Below is a small trained network, with its code and all its weights. Each question gives an input and a class and asks what happens when units are switched off, that is, made to give their printed mean instead of their output.

import numpy as np


def w(rows, s, z=0):
    codes = np.array(rows[::2]) - 128.0
    scale = np.full(codes.shape[1], s)
    scale[-1] = z or s
    return codes * scale


def norm(h):
    return h / np.sqrt((h * h).mean(-1, keepdims=True) + 1e-5)


def f(y):
    return np.maximum(y, 0)


def log_softmax(a):
    a = a - a.max(-1, keepdims=True)
    return a - np.log(np.exp(a).sum(-1, keepdims=True))


def net(x, mask):
    res = np.array(x, float).reshape(1, 3) / 4 @ E
    u = 0
    for l in range(3):
        y = f(norm(res) @ A[l][:, :-1].T + A[l][:, -1])
        res = res + np.where(mask[u : u + 10], y, B[l][:, -1]) @ B[l][:, :-1]
        u += 10
    return log_softmax(norm(res)[-1] @ U[:, :-1].T + U[:, -1])


A, B = {}, {}
E = w([
[254,87,145,162,136,122,161,133],'x0',
[100,170,196,96,113,156,234,164],'x1',
[136,189,50,87,118,147,54,181],'x2',
],0.0096)
A[0] = w([
[47,95,117,185,97,100,63,108,150],'L0N0',
[197,126,108,108,155,110,72,118,154],'L0N1',
[90,156,119,147,161,151,117,110,154],'L0N2',
[101,157,71,87,124,25,92,72,27],'L0N3',
[167,103,160,206,149,85,91,122,98],'L0N4',
[124,66,109,176,169,89,104,127,183],'L0N5',
[128,115,139,158,164,77,149,147,144],'L0N6',
[73,117,151,149,96,113,122,1,3],'L0N7',
[100,123,107,100,137,187,109,163,113],'L0N8',
[123,218,43,22,125,117,102,174,33],'L0N9',
],0.0079,0.0041)
B[0] = w([
[156,35,153,108,178,72,158,47,219],'L0N0',
[101,104,103,181,80,132,56,168,216],'L0N1',
[146,108,192,148,101,87,74,69,173],'L0N2',
[147,12,188,170,144,218,56,122,179],'L0N3',
[3,122,160,174,114,125,104,114,189],'L0N4',
[60,191,98,119,135,54,100,68,210],'L0N5',
[42,139,109,71,123,133,167,154,163],'L0N6',
[89,224,78,150,197,66,209,70,178],'L0N7',
[159,147,124,171,51,97,83,119,178],'L0N8',
[156,219,62,120,90,26,139,115,255],'L0N9',
],0.0063,0.0065)
A[1] = w([
[156,91,166,175,169,123,178,167,227],'L1N0',
[71,27,96,171,124,141,61,136,56],'L1N1',
[173,113,123,129,81,175,198,200,100],'L1N2',
[121,189,115,68,76,210,90,229,170],'L1N3',
[161,129,77,146,112,173,68,236,18],'L1N4',
[182,194,9,86,81,81,171,167,97],'L1N5',
[107,158,140,84,128,254,87,153,5],'L1N6',
[98,126,169,113,35,110,120,92,78],'L1N7',
[104,160,142,27,80,130,113,107,105],'L1N8',
[117,127,142,112,113,88,174,93,36],'L1N9',
],0.0081,0.002)
B[1] = w([
[153,98,107,55,58,164,87,132,181],'L1N0',
[224,91,90,10,98,130,112,137,209],'L1N1',
[159,102,121,57,142,190,59,111,178],'L1N2',
[118,161,161,167,107,21,173,122,210],'L1N3',
[78,189,224,112,183,168,223,130,191],'L1N4',
[74,160,75,124,141,87,254,142,254],'L1N5',
[193,160,184,162,88,122,75,124,131],'L1N6',
[160,123,181,165,99,164,134,142,176],'L1N7',
[135,122,120,228,88,137,106,190,180],'L1N8',
[98,164,139,106,148,175,128,158,176],'L1N9',
],0.0075,0.0071)
A[2] = w([
[175,57,47,164,121,143,70,138,219],'L2N0',
[184,94,65,121,139,145,10,143,146],'L2N1',
[99,130,118,133,134,75,92,119,251],'L2N2',
[88,110,90,81,99,118,80,143,3],'L2N3',
[105,93,149,103,136,142,192,99,81],'L2N4',
[112,143,115,142,134,140,110,140,45],'L2N5',
[144,95,119,77,100,203,140,181,61],'L2N6',
[122,80,143,109,176,145,137,113,151],'L2N7',
[132,120,107,117,171,136,161,141,19],'L2N8',
[67,134,171,124,100,167,183,148,178],'L2N9',
],0.011,0.0028)
B[2] = w([
[99,122,115,95,18,128,127,125,236],'L2N0',
[138,89,176,82,28,96,78,65,254],'L2N1',
[181,139,175,87,58,169,200,165,255],'L2N2',
[187,36,168,116,118,228,104,89,179],'L2N3',
[133,142,2,126,182,178,76,146,196],'L2N4',
[186,85,122,163,97,187,176,164,131],'L2N5',
[190,168,199,4,130,113,250,156,177],'L2N6',
[100,196,75,113,112,83,110,226,174],'L2N7',
[86,77,74,103,115,146,71,119,133],'L2N8',
[199,60,119,181,182,163,42,124,243],'L2N9',
],0.0073,0.007)
U = w([
[130,76,123,53,8,84,84,83,195],'0',
[8,111,74,98,194,24,170,41,119],'1',
[106,229,72,152,60,33,217,201,153],'2',
[132,157,104,135,158,75,83,140,2],'3',
[123,142,210,227,90,135,106,183,82],'4',
[75,71,98,209,226,191,83,127,148],'5',
[210,112,153,45,184,188,181,187,136],'6',
],0.014,0.0066)

Each question gives the input, the list of numbers given to net, and the class t.
The units are the neurons (one row each of A and B). Each row of codes is followed by its name. A weight is (code - 128) times the scale printed after its matrix; where a second scale follows, it is the last column's (A, B and U).
mask holds one flag per neuron, layer by layer. A switched-off neuron (its flag False) gives its mean, the last column of its row in B, instead of its output. The means were averaged over made-up inputs and are rounded, as every weight is.
A unit's drop is (log p(t) with every unit on - log p(t) with that unit switched off) / (log p(t) with every unit on - log p(t) with every unit switched off).
The circuit of an input: a set's keep is (log p(t) with only the set's units on - log p(t) with every unit switched off) / (log p(t) with every unit on - log p(t) with every unit switched off). Starting from the 12 units with the biggest drops (on a tie, the unit counted first), units are removed one at a time, each time the one whose removal leaves the highest keep (on an exact tie, the one counted first), for as long as the keep stays at least 0.8.
circuit, biggest first: the units of the circuit, biggest drop first
unit that matters most: the unit with the biggest drop
top k neurons: the k neurons with the biggest drops, biggest first
k most important neurons of layer l: the k neurons of layer l with the biggest drops, biggest first
drop of u: that unit's drop, to one decimal
input [4,2,3], class 6: circuit, biggest first -> L2N0
input [-2,-1,-1], class 1: circuit, biggest first -> L0N7, L0N0
input [-8,-5,-4], class 1: top 4 neurons -> L0N7, L0N0, L0N1, L1N0
input [-5,-2,7], class 2: circuit, biggest first -> L0N9, L1N5
input [-5,-7,-5], class 1: top 3 neurons -> L0N7, L0N0, L0N5
input [7,0,-6], class 5: top 4 neurons -> L0N4, L1N1, L0N5, L0N3
input [1,-6,-6], class 1: top 2 neurons -> L0N5, L0N7
input [-5,-6,-4], class 1: top 3 neurons -> L0N7, L0N0, L0N5
input [-8,1,4], class 2: top 2 neurons -> L0N9, L2N1
input [-7,3,1], class 4: top 2 neurons -> L0N2, L2N9
input [0,3,-7], class 5: top 2 neurons -> L1N1, L2N9
input [0,-3,6], class 2: 4 most important neurons of layer 1 -> L1N5, L1N4, L1N2, L1N0
input [5,0,4], class 2: 2 most important neurons of layer 0 -> L0N3, L0N0
input [-6,3,-1], class 4: unit that matters most -> L1N8
input [7,2,4], class 6: top 2 neurons -> L0N9, L1N4
input [-8,-2,-4], class 1: drop of L2N1 -> 0.1
input [-5,5,0], class 4: drop of L2N9 -> 0.2
input [6,1,7], class 2: drop of L0N5 -> 0.0
